Below are the code and all the weights of a small trained network. Each question names an input and a class and asks about switching units off, where a switched-off unit gives its printed mean instead of its output.

import numpy as np


def w(rows, s, z=0):
    codes = np.array(rows[::2]) - 128.0
    scale = np.full(codes.shape[1], s)
    scale[-1] = z or s
    return codes * scale


def f(y):
    return y / 2 * (1 + np.tanh(0.7978845608 * (y + 0.044715 * y**3)))


def log_softmax(a):
    a = a - a.max(-1, keepdims=True)
    return a - np.log(np.exp(a).sum(-1, keepdims=True))


def net(x, mask):
    res = np.array(x, float).reshape(1, 6) / 4 @ E
    y = f(res @ A[0][:, :-1].T + A[0][:, -1])
    res = res + np.where(mask, y, B[0][:, -1]) @ B[0][:, :-1]
    return log_softmax(res[-1] @ U[:, :-1].T + U[:, -1])


A, B = {}, {}
E = w([
[127,53,211,208,170,128,178],'x0',
[188,21,114,108,37,92,245],'x1',
[195,146,226,2,41,190,222],'x2',
[45,101,54,225,201,153,145],'x3',
[73,78,135,80,180,239,154],'x4',
[241,199,45,131,161,163,219],'x5',
],0.0093)
A[0] = w([
[71,109,200,88,127,75,125,193],'n0',
[120,246,175,122,131,136,72,221],'n1',
[76,58,159,146,150,118,124,220],'n2',
[125,70,186,151,78,84,148,235],'n3',
[163,70,156,180,125,60,128,211],'n4',
[138,124,202,121,133,187,182,252],'n5',
[137,206,150,91,127,96,113,217],'n6',
[244,174,51,170,114,108,181,196],'n7',
[108,135,71,92,124,181,139,223],'n8',
[123,83,122,89,77,149,168,180],'n9',
],0.013,0.0041)
B[0] = w([
[143,121,156,97,125,236,82,214],'n0',
[219,156,164,132,190,70,87,248],'n1',
[83,33,137,159,147,174,38,213],'n2',
[83,121,189,130,24,190,165,234],'n3',
[147,82,105,222,26,112,86,214],'n4',
[127,89,194,85,226,103,211,236],'n5',
[238,247,152,120,105,131,79,205],'n6',
[148,193,82,233,91,51,193,255],'n7',
[118,108,73,56,146,35,101,186],'n8',
[87,141,102,2,79,147,176,215],'n9',
],0.0096,0.015)
U = w([
[99,40,150,154,237,119,195,160],'0',
[121,41,121,183,31,117,85,123],'1',
[244,216,183,117,132,72,44,154],'2',
[120,126,14,30,65,106,149,95],'3',
[96,94,139,87,134,210,131,55],'4',
[148,190,2,239,121,66,226,148],'5',
[13,145,42,202,253,88,73,249],'6',
[106,174,179,97,67,105,246,2],'7',
],0.0096,0.0034)

Each question gives the input, the list of numbers given to net, and the class t.
The units are the neurons (one row each of A and B). Each row of codes is followed by its name. A weight is (code - 128) times the scale printed after its matrix; where a second scale follows, it is the last column's (A, B and U).
mask holds one flag per neuron, in row order. A switched-off neuron (its flag False) gives its mean, the last column of its row in B, instead of its output. The means were averaged over made-up inputs and are rounded, as every weight is.
A unit's drop is (log p(t) with every unit on - log p(t) with that unit switched off) / (log p(t) with every unit on - log p(t) with every unit switched off).
The circuit of an input: a set's keep is (log p(t) with only the set's units on - log p(t) with every unit switched off) / (log p(t) with every unit on - log p(t) with every unit switched off). Starting from all 10 units, units are removed one at a time, each time the one whose removal leaves the highest keep (on an exact tie, the one counted first), for as long as the keep stays at least 0.8.
units of the circuit, in order: the units of the circuit, biggest drop first
unit that matters most: the unit with the biggest drop
k most important neurons: the k neurons with the biggest drops, biggest first
drop when u is switched off: that unit's drop, to one decimal
input [-5,-1,5,-4,7,7], class 3: most important neuron	n8
input [3,0,-3,-8,4,-4], class 4: units of the circuit, in order	n7, n0
input [-8,-8,-6,3,2,-5], class 2: 2 most important neurons	n1, n6
input [3,8,1,-4,-3,5], class 5: 2 most important neurons	n7, n4
input [-8,6,3,-6,-5,-4], class 7: 3 most important neurons	n9, n3, n1
input [3,4,-4,2,5,1], class 1: 4 most important neurons	n5, n1, n4, n2
input [1,3,2,-2,5,8], class 5: 3 most important neurons	n7, n3, n0
input [-3,-2,-1,1,1,-4], class 6: units of the circuit, in order	n6, n3
input [5,5,0,7,-3,1], class 1: 2 most important neurons	n2, n4
input [1,-4,-8,-8,-7,7], class 5: 2 most important neurons	n7, n0
input [-4,5,7,6,7,3], class 3: 2 most important neurons	n8, n9
input [5,-3,8,-8,2,5], class 7: 3 most important neurons	n5, n9, n2
input [6,-3,2,1,5,-7], class 4: 2 most important neurons	n0, n7
input [0,0,7,-5,6,-8], class 4: unit that matters most	n0
input [-6,-2,0,2,6,2], class 3: 3 most important neurons	n8, n2, n7
input [-7,6,-3,7,5,1], class 3: 2 most important neurons	n8, n1
input [5,2,-5,-7,-3,4], class 5: drop when n7 is switched off	0.1
input [-4,7,-1,-7,-8,0], class 5: drop when n7 is switched off	0.8
input [8,-3,-4,-8,5,3], class 0: drop when n0 is switched off	0.0
input [-3,2,5,4,-6,1], class 5: units of the circuit, in order	n7
